Each row has two labels, one from each of two sets.
[  5.8  -7.0   7.9 -13.6   2.5   1.2 -28.8 -35.3  12.0   4.6 -15.8  -5.6
  41.9 -24.7  -6.3 -13.1   8.5 -50.5   1.7  -5.7   3.3   8.4   4.0   5.6
 -27.0 -14.5  -3.8  11.3  15.7 -52.4  -8.8  16.2   9.6  28.8  -3.3  -5.8
 -19.6  20.4   4.9  -4.1  -4.0 -10.1  -7.0  17.0 -27.8  13.1  51.4  23.0
  -8.9  28.8   6.3  20.6  -2.5  13.2  34.3 -10.4  -4.8  -2.5] : P/qn
[  8.8   9.6   7.6 -13.6   1.9  -2.5 -52.4 -20.6  -1.9 -26.4  18.9  11.3
  25.2  -2.2   7.7 -10.9  -2.7 -44.9  -3.7   8.3   5.6   7.8 -16.4  13.2
  -8.9 -11.8  -0.2  -2.7  25.4 -24.1   6.8   9.9   5.6  11.5 -32.2 -19.2
  17.1  -8.4   9.8   1.1 -14.2 -16.1  -7.4 -10.7  -7.8  38.7  27.3  12.4
   9.0  -1.2   8.5   9.3   4.8  10.7  22.7 -19.8  -7.0  -8.4] : P/zh
[  8.2   4.0   5.8 -24.6  -9.8   3.1 -45.2  -8.2  -3.0   0.0  -7.2   7.0
  31.7   6.8   6.6 -14.0  11.8 -50.0  -8.5   4.1  -0.3  -5.5  -1.9  16.1
 -12.7  -0.5  14.9  -4.2  21.7 -32.4  -1.3  13.3  10.3  16.9  -5.8 -13.7
  -1.3   2.2  -3.1   6.5  -1.1  -7.3  -5.2  19.7 -20.8  35.8  41.9   6.1
   3.8 -19.2   7.3  17.4   1.3  18.5  19.6   2.1  -3.3 -11.7] : P/zh
[  4.8   1.2   7.2  -4.3  -6.8  -4.4 -25.5 -18.9  11.5 -43.9   1.9   1.8
   2.8  15.9  -0.8 -12.3  13.4 -37.0  -6.2  -9.3 -17.7  13.5  16.0   3.5
 -22.7  -2.5   3.2   9.9   1.3 -14.3  -1.0   2.5  -2.8  56.1 -36.3 -15.3
 -20.8  -9.4  -8.8  -2.6   4.9   3.0 -15.8   3.9  -2.8  19.9  29.7   7.6
   5.2 -22.1  12.7  23.2   5.3  11.9  26.8   3.2   0.6   2.9] : S/nf
[  7.2  -1.6 -17.3  -5.7   7.4  -0.8 -26.3 -15.3   7.2 -52.7   5.0   0.4
  18.9 -11.4  -4.0  -9.6   4.3 -34.4  -6.1 -23.4 -11.9   7.5  14.5   3.5
 -12.6  -7.6   2.6  12.3  12.0 -30.6  -5.8  12.4  -8.7  47.2 -26.9 -17.6
  -6.3  -1.8 -10.3 -13.0 -20.9  -7.1  -5.8   1.8   4.2  15.9  24.5   1.8
   5.3 -18.7  -1.4  11.6   5.5  19.6  28.3 -14.3   2.2  -5.9] : S/nf
[ 21.4   2.3  12.5 -33.1  -5.9 -26.6 -52.3 -36.5  17.8 -41.4  14.9   4.1
  16.8  -1.3   6.8 -14.2  16.9 -44.9  44.5  -3.0  -1.6   8.8   1.2  15.8
 -10.6  -3.8   6.1  -1.9  13.3 -31.5   9.1  12.4   3.0  35.0 -12.7 -16.8
   6.8 -14.0 -11.9   0.0 -12.1 -18.5  -5.7   4.2 -23.9  44.9  14.9   7.4
   6.2 -10.9   4.0  12.2   9.2  13.2  19.9   4.4  -6.4  -7.1] : S/zh
[ 24.3  -4.4  15.4 -14.2   3.0  -4.8 -45.4 -29.0   7.4 -63.7  13.4   5.3
  23.2  -6.4  13.4  -9.7  -5.4 -37.8  -4.1  -6.0  -7.3  10.3   6.3   7.4
  -7.0   2.2   9.0 -11.2  22.8   0.2  -5.9  14.2   7.6  45.9 -10.6 -18.4
   6.1 -13.8 -17.7  -9.6 -21.9 -13.8  -2.7 -25.6 -18.6  20.9  19.3   9.5
   0.3 -15.9  16.4   6.6   1.3   3.6   5.2 -13.3   4.4 -13.5] : S/zh
[ 16.0  -2.8   6.5 -14.4   2.2  41.2 -31.5 -20.5   5.7 -23.7 -10.5   3.2
  41.7 -18.0   0.9   5.3   5.8 -10.6   3.4  -8.4  -0.8  12.8  -7.1  19.2
  -9.5   0.8   6.3  -1.4  13.8 -37.5  -7.3  17.9  12.9  29.5  -6.7 -11.3
   1.4  -6.2  -5.7  -0.4 -16.5 -23.2  -3.8   7.8  -7.5  23.0  46.0  16.2
   4.2  -5.3  14.9  15.2 -28.1  11.3  23.4 -12.9  -0.7  -5.0] : N/zh
[  6.2  -2.7  10.9  -6.6  -3.1  -7.1 -34.2  -5.6 -10.6 -30.9   7.2   8.8
  33.3 -13.2 -14.2  14.3   5.0 -45.5  -4.8 -28.3  -6.2  12.6   0.0   6.7
 -11.5  -1.0  -0.8  11.3  10.3 -21.9   1.9   8.5   0.5  27.0 -10.9   1.8
   1.7 -19.8 -18.7   3.7 -15.4  -0.5 -10.8  -8.7  -2.0  26.5  11.6  13.7
  16.8  -5.5   2.3  10.2  10.8   3.9   6.4 -18.1   4.3 -15.7] : S/zh
[  2.5  -6.8   0.0   6.3 -14.6  -2.5 -17.9 -24.7   6.0 -48.2   5.9   5.8
  10.3  -6.2 -14.7   0.0   3.8 -31.8  -9.1 -15.0  -6.3   9.7  15.6   2.4
 -13.2  -6.7  -7.3  15.8   4.8 -12.7  -7.4  11.7  -9.5  42.0 -36.2   2.0
 -18.0 -18.1 -16.1 -13.0  -6.6  -3.1  -2.4 -12.9 -10.0  17.8  27.4  -0.1
   8.0 -10.5   5.6   5.3   2.9   1.0  33.1 -16.5   5.4  -1.1] : S/nf
[ 21.1   0.6  15.8 -11.0  -9.3 -17.4 -62.0 -26.3   2.9 -73.4  18.7  -4.7
   6.2 -18.6   7.4 -25.5  -8.1 -62.1 -11.2 -13.2  -9.2  14.4   9.6  15.8
  -2.6  12.2   0.6  -9.7   1.2  -1.0 -12.1  13.3   1.0  45.5  -3.2  11.5
   9.7 -10.2 -11.4  -9.5 -21.6  -5.9  -8.9 -12.3 -16.6  29.7  -5.9  10.2
   9.6 -21.8  28.8   8.1  15.4   2.1   7.9 -31.3   7.9 -27.1] : S/zh
[ 23.9   0.1  12.0 -15.0   5.4  -7.2 -52.9 -50.0  -3.4 -72.8   9.5   5.4
  21.4 -24.3   8.4  28.6   0.5 -45.2 -12.1  -8.5 -20.4   6.6   7.8   8.9
   4.7   8.3  11.0 -10.3  19.2 -18.1  -1.0  16.7   3.5  42.2  -1.7 -18.7
   8.3 -14.4 -13.5 -13.3 -23.7 -15.4  -7.2  -9.7  -7.9  24.9  12.2  13.8
   7.8  -9.6   9.3   7.6   4.9   3.8  33.3 -16.2   6.2 -12.0] : S/zh
[  5.3  -2.3  -9.3  -9.8   3.1   4.5 -11.9 -16.9   8.4 -14.7 -14.2  -3.4
  26.4   6.0 -16.7 -14.8   4.1 -10.7  -1.6 -10.8 -10.6   2.3  10.9   1.0
 -24.1  -5.3   8.8  11.2  11.3 -30.2 -17.7   3.4  -1.9  45.3 -31.9  -7.3
 -15.9   7.6  11.6 -19.2  -7.3  -5.4   1.3   6.5  -9.8  13.1  57.6  -2.7
  -1.9 -18.0   5.5  39.7 -10.4   9.4  36.7  12.0   1.1   3.9] : N/nf
[ 20.2   3.8   9.1 -20.2  -6.8  -8.6 -47.3 -19.0   4.7 -25.1   2.0  -8.1
  26.1  -2.2  12.1 -11.8   6.2 -50.1   1.5  -0.4   2.2  14.5  -6.4  11.5
  -8.9  -3.2   2.6  -3.8  25.0 -20.4  10.0  14.3   5.9  34.7 -13.2 -25.1
  -0.6   3.4  -8.2   2.4  -0.4 -16.9  -4.2   5.5 -14.1  35.4  27.9   5.5
   4.8  -7.4   3.9  12.7   7.7  18.3  21.3 -13.4   5.6 -14.7] : K/zh
[ 24.3   9.5   1.7  -9.4  -8.2  -2.9 -35.6 -20.3  -2.4 -51.9  20.7   9.0
  12.5  15.5   5.9  -9.3 -29.3  -7.0  -2.8   3.1  -8.6  27.9  -3.2   0.5
   8.4  -7.0  -9.3  -5.2   6.9 -12.2   6.4   3.4   0.0  38.7 -23.8 -20.8
   1.8  -8.2 -14.0 -18.2 -18.8  -1.1 -11.2  -8.6 -13.2  32.7  23.5   8.3
   8.8  -3.3  15.9   9.8   0.2   6.5  29.9  -4.3   3.6  -0.9] : S/zh
[ 24.1  -1.3   0.9 -19.3  -0.3   2.6 -30.1 -18.3 -11.5 -21.5  14.5  13.2
  28.7 -11.6  -6.6 -25.5  -4.4 -23.3   2.3  -4.4  10.5  17.9 -11.3   7.0
  -5.1   0.9   3.1  -6.5  13.8 -25.0   6.1  18.2 -13.4  22.7  -0.1 -14.7
   5.1  25.2 -20.5   2.4 -26.3 -13.5  -3.4 -19.9 -17.5  32.7  26.0  14.4
  -3.7   1.2   2.4  11.7 -11.0   4.1  22.0 -14.6  -3.2  -8.5] : N/zh
[ 19.5  -0.4  11.8 -15.0  -7.2  -8.9 -37.6 -16.7  -3.2 -21.4  12.9   2.9
  31.9 -13.0   8.5  -8.9   2.3 -30.1   8.2  -5.0  -5.0  12.2 -22.0  13.2
 -12.7  -4.7   1.5  -7.4  17.9 -53.3  -3.7  15.9   5.7  13.5  -3.6  -8.1
  -3.5   4.5  -5.2   5.4  -7.4 -16.7  -7.3  -1.2 -15.0  15.0  27.6  13.4
   3.7  -3.2   4.3  14.9  -9.5  22.3   9.7 -21.0   8.3 -18.6] : P/zh
[-36.0   0.8   7.9   3.9  -1.1   6.4 -49.8 -15.0 -52.1 -16.2   0.4   8.9
  18.9 -26.5 -11.7  -7.3  21.8 -54.9  15.0  -7.2   2.9  11.9 -28.5  11.0
 -17.1   0.8  -3.2  15.3   8.8 -34.0  -5.8  11.9  10.7  20.0 -17.5   3.2
 -12.2  -5.0  -6.1   3.1  -0.5  -7.1 -12.8   8.0  -8.9  16.0  24.6  11.3
  12.8 -25.5  17.2  19.6   3.0  12.4  19.3 -18.5   1.5  -4.8] : K/nf
[  5.9  -2.9   2.7  23.6  -0.6   5.5 -31.1 -20.2  -3.0 -11.3   6.0  16.7
  28.0  -6.6  -2.5  -8.8   7.8 -14.1  -1.3  -2.1  -1.3  11.0  -5.0   8.3
  -7.7   7.0  -1.6  12.3  16.3 -33.6  -0.2   3.0   5.7  20.8  -8.2 -17.8
 -11.2   8.1   0.8  -3.6  -5.3 -17.3  -4.9  -4.4 -29.0  15.3  34.2  10.1
  -1.7  -9.5   3.5  17.8  -4.0   5.1  25.3  -9.9   2.4   0.6] : N/nf
[  9.8   6.9  11.8 -19.9  -9.7  -0.2 -40.2 -21.0   4.7 -28.7  -2.6   3.7
  30.6 -17.2   2.9 -10.4   3.8 -47.1  -8.8  -3.9   3.0  18.9  -1.9   7.7
  -2.3   0.1  -1.4  -3.1  14.4 -19.8  -6.5   8.2   5.0  26.5   3.5  -8.8
   2.7  -8.3  -9.8  10.1  -8.8  -6.0  -7.0   2.4  -6.0  22.0   9.7   4.9
   4.0 -16.4   6.3  12.8  -3.2  11.8  15.6 -16.3  -1.7  -4.8] : U/zh
[ 17.0   8.7  10.2 -31.2 -12.9  -6.8 -45.6 -24.1   4.5 -46.0  24.8  13.3
  23.9   2.0  -1.3 -16.3  12.9 -64.2  -1.9 -13.5   1.4  23.2   0.9   2.4
 -21.5  -8.9   5.1  -0.4   9.6 -25.5  -3.4  20.0  -2.9  34.1  -8.8 -12.1
  -7.0  -8.9 -19.1  14.7  -7.0 -17.5  -9.7 -10.4   3.1  34.6  18.1  13.7
  18.5 -10.0   0.4  15.0  12.3  15.2  19.6 -19.7   2.6 -13.0] : K/zh
[ 12.6  -8.6  16.9 -19.2 -14.9  12.2 -34.9 -22.3  13.8 -33.9 -17.1  -2.9
  34.6   4.7  -0.2   3.6  22.5 -38.4 -17.9  -9.1 -19.7   2.8   4.2   8.6
 -16.4  -1.8   5.6   4.7   9.6 -20.5  -1.2   7.6   2.7  47.9 -40.2 -14.5
 -11.3   0.8   3.6 -24.1   3.3  -1.2  -4.1  15.8  -5.3  17.4  41.5   8.4
  -4.0 -19.1  18.3   8.9  -2.2  11.9  40.5   0.3   1.8  -8.7] : U/nf
[-12.5  -8.8  17.0  -2.2  -2.2   0.0 -27.3 -18.2   1.2 -58.7  -5.1   0.1
  18.2 -14.4  -7.5 -10.2   4.1 -34.5  -0.4 -15.4 -16.2   6.2  17.0   1.6
  -6.2  13.6   2.7   1.5  11.0 -14.0   4.9  14.9  -2.6  54.9 -17.5  -8.6
  -7.9  -6.0 -14.7 -12.4  -5.3   1.1  -3.8   1.8 -10.9  12.7  27.5   5.6
  -8.6   3.1   8.9  11.0   1.2  -8.1  33.5  -7.1   2.1 -11.9] : S/nf
[ 20.3  13.3  10.7  -3.9   4.0  -1.7 -29.2 -22.6  -5.0 -71.8  12.7   0.9
  10.6   6.2   5.5  -9.9  -6.0 -19.2  -2.8 -18.5   9.2  27.6   8.3  10.8
  -1.8  -1.1   6.2  -7.0  14.1 -10.8  26.5  10.1  -2.8  55.0 -19.6 -23.6
   5.8  -7.1 -10.7 -10.8 -22.2  -8.9 -10.5 -13.8 -11.7  30.1  19.0  10.8
   0.6 -16.6  10.7   7.3  -1.1   6.6  31.4  -7.9  -3.1   4.3] : S/zh
